[[-14  48  52  18 -30  76]
 [-15  -7 -43   9  -5 -11]
 [ 14   4  43   5   2  32]] out -30

[[ 37  55   8   0   4  33  -7]
 [-14  -9 -11  15 -13 -21 -15]
 [ 25 -29 -23  28 -12  15   8]] out 33

[[ 29  36  76 -44  74   7]
 [ -4  42 -20   5 -35 -35]
 [-39  -4  32  17  17 -35]] out 74

[[-56  13  26  52]
 [-20  18 -25  25]
 [-27 -19 -42 -11]] out 26

[[-40   1  72 -64  66  73 -26]
 [ 23 -21 -40  36 -35 -39  15]
 [ 34 -27 -65  59 -60 -68  26]] out 73

[[ 54  10  39   8]
 [ 12   0 -56  15]
 [-48  59  33  37]] out 39
---
((93, 226, 189, 198, 147, 253, 152), (99, 157, 101, 239, 232, 218, 152), (139, 207, 160, 118, 134, 50, 184)) -> 207
(80, 23, 20, 43, 29, 70) -> 23
(95, 63, 98, 21, 75, 73) -> 63
((64, 35, 86, 75, 22, 29, 18), (29, 38, 45, 47, 35, 39, 40), (64, 35, 86, 75, 23, 29, 19)) -> 35
((94, 22, 59, 98, 73, 77, 51), (59, 29, 59, 78, 68, 60, 83)) -> 29
((244, 8, 72, 532, 106), (7, 241, 55, 370, -581)) -> 241
(2385, 1825, 9714, 3871) -> 1825
(284, 236, 287, 352, 863, 936) -> 236
---
60,-7,-72,-35
1,23,-20,-5
55,-67,-64,-31
ans = -64

-26,-52,22,62
-18,-35,11,7
51,28,5,-10
ans = 5

-8,-27,55,-50
22,-1,-41,53
31,-51,35,75
ans = 35

-29,51,4,37
-63,64,-9,22
25,42,31,66
ans = 31

16,-39,55,26
16,61,-36,1
0,49,-16,4
ans = -16

-20,-20,-20,-70
-1,15,0,29
-14,34,10,61
ans = 10
---
[ 55  50  45 -22 -43 -21  11] gives 45

[[-20  -1  42  -2]
 [-15  43 -18 -11]
 [-23  21  58 -10]] gives 58

[-24 -61  11 -21  26] gives 11

[-75  15 -31  28  19   3] gives -31

[-15  61  46 -30 -60   7  24] gives 46

[-36  37 -71 -54] gives -71
---
[ -5 -10  52  54  51] Out: 51, -5

[ 23 -10  28  55 -14 -65] Out: -65, 23

[ 58  23  -5 -20 -22  69  43] Out: 43, 58

[-67  35  40 -13  22  10] Out: 10, -67

[[-27 -55  44  37]
 [  4  39  -1 -52]
 [  7  -7  -6  37]] Out: 37, 7

[[-29 -21 -39   0 -27]
 [-30 -19 -59   1 -26]
 [ -1  12  -7   1 -11]] Out: -27, -1

[  3  24 -38  70  52 -31  21] Out: 21, 3
---
[[-40   7 -12 -47]
 [  9  18  20   9]
 [ 54  47  54 -35]] ans = 54

[[-39 -33 -56  37  74   9   5]
 [-42 -10 -30  -8 -26 -50  24]] ans = -42

[ 21 -51 -29 -58] ans = 21

[[ 10 -20 -25 -28  -2 -17]
 [ 17  35 -16  -2  47 -46]
 [-21 -56  -7 -50 -52 -11]] ans = -21

[ 56   1  -9 -57 -19 -18] ans = 56

[ 12  15  42  23 -26  55] ans = 12

[-60 -26 -18  18 -34] ans = -60
---
[[315, 600, 605, 684, 463, 327, 676, 543, 750],
 [175, 39, 471, 144, 586, 303, 691, 50, 606],
 [291, 140, 214, 788, 284, 206, 398, 29, 736],
 [149, 564, 23, 437, 84, 383, 668, 653, 604],
 [505, 464, 203, 407, 777, 477, 25, 110, 153],
 [401, 135, 96, 42, 88, 295, 145, 14, 399]] >> 135

[[7646, 6611, 6784, 9312, 7085, 5976, 6885, 5628, 5697, 6373, 5373, 6381, 7338, 5766],
 [7758, 6638, 6823, 9480, 7156, 5980, 6927, 5652, 5683, 6388, 5361, 6397, 7418, 5789],
 [7654, 6596, 6771, 9297, 7084, 5968, 6870, 5648, 5686, 6358, 5376, 6366, 7333, 5780],
 [7661, 6600, 6775, 9311, 7089, 5969, 6875, 5646, 5686, 6362, 5374, 6369, 7340, 5779],
 [6705, 2773, 3035, 2236, 5231, 4504, 2611, 9507, 3579, 2772, 6150, 2858, 4423, 8294],
 [7697, 6624, 6802, 9389, 7118, 5979, 6905, 5640, 5691, 6381, 5368, 6389, 7375, 5776],
 [9266, 5272, 5732, 9038, 7497, 5277, 5626, 7787, 4445, 4954, 5507, 4978, 7421, 7317],
 [7573, 6542, 6711, 9125, 7020, 5947, 6804, 5662, 5675, 6315, 5390, 6323, 7256, 5785],
 [7498, 6495, 6658, 8968, 6962, 5932, 6745, 5677, 5667, 6277, 5403, 6285, 7185, 5790]] >> 6495

[[21, 43, 47, 25, 45, 66, 45, 66],
 [68, 46, 43, 64, 45, 24, 44, 24],
 [20, 44, 46, 23, 45, 66, 45, 67],
 [16, 41, 52, 14, 39, 68, 55, 73],
 [77, 49, 37, 77, 50, 18, 36, 14]] >> 49

[[8007, 7131, 6850, 6159, 6003, 6566, 6463, 6632, 5865, 5998],
 [9904, 8399, 6954, 6154, 6037, 3226, 4258, 4268, 6962, 4711],
 [6996, 7932, 8190, 8829, 9022, 8507, 8505, 8398, 9132, 9055],
 [7768, 7054, 6880, 6343, 6156, 6796, 6684, 6814, 5944, 6249],
 [8017, 7200, 6931, 6203, 6043, 6719, 6555, 6758, 5871, 6060],
 [6993, 7823, 8066, 8789, 8984, 8244, 8434, 8216, 9147, 8935]] >> 7823

[[287, 717, 835, 814, 328, 515, 899, 279, 191, 936],
 [427, 721, 439, 447, 451, 388, 770, 262, 342, 306],
 [382, 161, 550, 168, 368, 200, 296, 513, 744, 376],
 [293, 553, 552, 246, 708, 76, 722, 508, 610, 166],
 [538, 647, 422, 580, 455, 587, 460, 384, 272, 413],
 [425, 667, 165, 351, 462, 463, 533, 255, 299, 315],
 [622, 573, 610, 538, 270, 52, 496, 625, 406, 270],
 [614, 618, 487, 629, 459, 698, 529, 358, 145, 594],
 [590, 399, 888, 715, 556, 434, 274, 795, 481, 509]] >> 399
---
207,775,440,495,426,488,584
105,265,684,294,333,570,545
518,370,432,707,798,688,205
Out: 488

78,72,28,28,21
35,47,41,47,43
22,23,39,32,44
Out: 28

782,-48,317,201,207
-466,-334,-630,-326,-509
551,799,-177,580,-629
Out: 201

172,704,530,339,440
588,887,567,457,564
449,237,446,641,679
Out: 339

4161,3954,4392,8512,3820
2880,2926,6091,4268,1855
3129,1966,5094,4410,1321
Out: 8512

133,235,235,136
92,224,224,61
99,231,231,87
Out: 235

4074,6341,6541,5055,6118,6974,2715
4956,6318,6220,5919,6168,6104,4673
6795,4886,5943,1472,4306,9447,2795
Out: 6974

635,-116,-291,324,-590,-34
-931,747,-369,398,484,842
727,-59,-523,97,-504,638
Out: -590

54,204,66,69,181,200,190
204,62,93,185,181,72,173
206,58,94,188,183,66,174
Out: 200
---
array([ 31,  -2, -12, -27,  12,  15, -44]) gives 31, -44

array([[2, 6, 5, 8, 1],
       [3, 7, 7, 2, 9]]) gives 9, 1

array([ 213, -946,  545, -396,  586]) gives 586, -946

array([21, 25, 61, 96, 33, 24, 16]) gives 96, 16

array([ 36, 390, 982, 909, 741]) gives 982, 36

array([467, 897,  96, 751]) gives 897, 96
---
64	251	124	221	175	72	119 Answer: 175

484	812	205	34	405	603 Answer: 484

4	9	5	1 Answer: 4

348	327	479	818	882
803	789	771	483	990
688	719	740	568	147
Answer: 818

5	7	8	9	2 Answer: 7

5	939	671	568	144	600 Answer: 600

38	6	83	27	31 Answer: 31

34	95	238	231	104	20	32 Answer: 104

3692	4284	4388	4541	2528	5261
1993	8113	1953	2421	2988	5237
Answer: 5237

43	41	19	88 Answer: 41
---
38	61	-12	-23	-32	0: 0
-26	-40	-13	55: 55
-69	-12	-36	-40	11	-1	-67: -67
-35	-46	-41	4	-72	66	33: 33
-3	-13	-61	34	5: 5
21	-38	-43	-66	54	6	3: 3
47	43	-70	32	69: 69
63	60	-53	-42	-16: -16
---
[[-36  49 -49  31 -44]
 [-61  49 -29  -2  38]
 [-69  49  40   8 -31]] -> 38

[[ -4 -12 -64 -52 -22]
 [ 25 -15  13   2 -10]
 [  0 -35  -1  14   2]] -> -10

[[ 69  -3   0  21 -17 -48]
 [-22 -68  38 -37  36  55]
 [-16 -29  64 -13  52  23]] -> 55

[[ -8 -44 -24  46 -35 -12]
 [-21 -16  31 -35  46 -41]
 [-27  15 -17 -34  57  24]] -> -41

[[ 28  58 -24  75]
 [ -8 -10   2  -9]
 [-34 -70  42 -60]] -> -9

[[-15  31  -7  -3   0  12]
 [ 29 -12  61 -15  48 -22]
 [ 26  28 -14  -5   0  26]] -> -22
